Below are the code and all the weights of a small trained network. Each question names an input and a target symbol and asks about switching units off, where a switched-off unit gives its printed mean instead of its output.

import numpy as np


def w(rows, s, z=0):
    codes = np.array(rows[::2]) - 128.0
    scale = np.full(codes.shape[1], s)
    scale[-1] = z or s
    return codes * scale


def norm(h):
    return h / np.sqrt((h * h).mean(-1, keepdims=True) + 1e-5)


def f(y):
    return np.maximum(y, 0)


def softmax(a):
    e = np.exp(a - a.max(-1, keepdims=True))
    return e / e.sum(-1, keepdims=True)


def log_softmax(a):
    a = a - a.max(-1, keepdims=True)
    return a - np.log(np.exp(a).sum(-1, keepdims=True))


def net(x, mask):
    ids = ['ΞΨγπφω'.index(c) for c in x.split()]
    T = len(ids)
    res = E[ids] + P[:T]
    r = norm(res)
    for j in range(2):
        rows = slice(2 * j, 2 * j + 2)
        q, k, v = (r @ M[0][rows].T for M in (Q, K, V))
        z = softmax(np.where(np.tri(T) > 0, q @ k.T / 2**0.5, -1e9)) @ v
        o = O[0][rows]
        res = res + np.where(mask[j], z, o[:, -1]) @ o[:, :-1]
    y = f(norm(res) @ A[0][:, :-1].T + A[0][:, -1])
    res = res + np.where(mask[2:10], y, B[0][:, -1]) @ B[0][:, :-1]
    return log_softmax(norm(res)[-1] @ U[:, :-1].T + U[:, -1])


Q, K, V, O, A, B = {}, {}, {}, {}, {}, {}
E = w([
[165,192,142,123,175],'Ξ',
[75,170,144,84,110],'Ψ',
[180,252,47,134,112],'γ',
[80,169,133,75,124],'π',
[96,145,120,92,63],'φ',
[44,101,57,151,183],'ω',
],0.019)
P = w([
[245,2,140,215,164],'0',
[91,167,115,14,72],'1',
[101,198,159,78,108],'2',
[79,180,155,107,98],'3',
[73,177,156,143,88],'4',
[61,166,152,173,81],'5',
[64,159,141,217,73],'6',
[72,140,109,210,54],'7',
],0.008)
Q[0] = w([
[98,116,210,99,76],'h0',
[88,11,107,73,68],'h0',
[175,142,94,218,254],'h1',
[115,99,190,64,113],'h1',
],0.014)
K[0] = w([
[184,27,176,110,103],'h0',
[201,74,161,39,199],'h0',
[8,210,128,178,81],'h1',
[160,62,181,57,157],'h1',
],0.013)
V[0] = w([
[124,105,138,59,150],'h0',
[175,112,174,137,42],'h0',
[65,110,156,162,92],'h1',
[121,140,253,142,198],'h1',
],0.014)
O[0] = w([
[186,102,176,166,147,109],'h0',
[93,128,190,9,97,144],'h0',
[141,181,129,82,189,46],'h1',
[176,86,74,95,104,4],'h1',
],0.014,0.0034)
A[0] = w([
[186,56,205,171,108,66],'n0',
[154,67,165,102,163,165],'n1',
[34,48,171,177,137,27],'n2',
[58,183,124,164,78,70],'n3',
[167,111,91,39,169,51],'n4',
[24,65,233,177,105,2],'n5',
[250,169,142,110,238,61],'n6',
[89,120,149,76,98,154],'n7',
],0.013,0.0073)
B[0] = w([
[209,69,217,159,175,145],'n0',
[158,159,156,141,147,156],'n1',
[98,121,89,153,248,155],'n2',
[208,190,109,120,91,255],'n3',
[117,172,32,158,156,153],'n4',
[114,110,63,152,204,169],'n5',
[68,63,75,59,105,157],'n6',
[117,109,158,164,196,196],'n7',
],0.015,0.0086)
U = w([
[217,93,193,205,158,175],'Ξ',
[57,65,67,141,60,166],'Ψ',
[176,238,130,201,74,78],'γ',
[187,121,45,70,184,4],'π',
[60,151,233,136,136,213],'φ',
[66,110,72,254,221,112],'ω',
],0.0089,0.003)

Each question gives the input, a string of symbols that net reads in full, and the target symbol t.
The units are the heads (2 rows each of Q, K, V and O) and the neurons (one row each of A and B). Each row of codes is followed by its name. A weight is (code - 128) times the scale printed after its matrix; where a second scale follows, it is the last column's (O, A, B and U).
mask holds one flag per unit, heads first, then neurons. A switched-off unit (its flag False) gives its mean, the last column of its rows in O or B, instead of its output. The means were averaged over made-up inputs and are rounded, as every weight is.
A unit's drop is (log p(t) with every unit on - log p(t) with that unit switched off) / (log p(t) with every unit on - log p(t) with every unit switched off).
The circuit of an input: a set's keep is (log p(t) with only the set's units on - log p(t) with every unit switched off) / (log p(t) with every unit on - log p(t) with every unit switched off). Starting from all 10 units, units are removed one at a time, each time the one whose removal leaves the highest keep (on an exact tie, the one counted first), for as long as the keep stays at least 0.8.
units of the circuit, in order: the units of the circuit, biggest drop first
top k neurons: the k neurons with the biggest drops, biggest first
heads that matter: for each layer, one digit per head in row order, 1 if its drop is at least 0.15 and else 0, layers parted by /
drop when u is switched off: that unit's drop, to one decimal
input π Ξ ω φ γ Ξ π, target Ξ: units of the circuit, in order : [h0 n0]
input Ξ Ξ Ξ, target Ξ: units of the circuit, in order : [h1 h0 n0]
input γ Ψ γ π ω φ, target ω: units of the circuit, in order : [n5]
input π γ Ξ Ψ, target Ξ: heads that matter : 10
input γ γ Ψ Ξ, target Ψ: units of the circuit, in order : [n6 h1 n3]
input Ψ γ γ Ψ φ, target π: heads that matter : 01
input γ ω ω γ Ξ π γ π, target ω: heads that matter : 01
input γ γ φ, target ω: units of the circuit, in order : [h1 n5]
input Ξ Ξ φ Ξ, target φ: units of the circuit, in order : [h0 n3]
input γ γ γ γ γ π π, target ω: top 2 neurons : [n5 n2]
input Ξ π Ψ ω γ π Ξ, target π: top 2 neurons : [n6 n7]
input π φ γ Ξ π φ φ Ψ, target Ξ: drop when n5 is switched off : 0.0
input Ψ π φ Ψ φ ω φ π, target π: drop when n4 is switched off : 0.1
input Ξ γ Ψ ω φ Ψ, target Ψ: top neuron : [n3]
input φ γ Ψ ω Ψ Ξ π, target φ: drop when h0 is switched off : 0.8
input γ φ Ψ Ξ, target Ψ: top 2 neurons : [n6 n3]
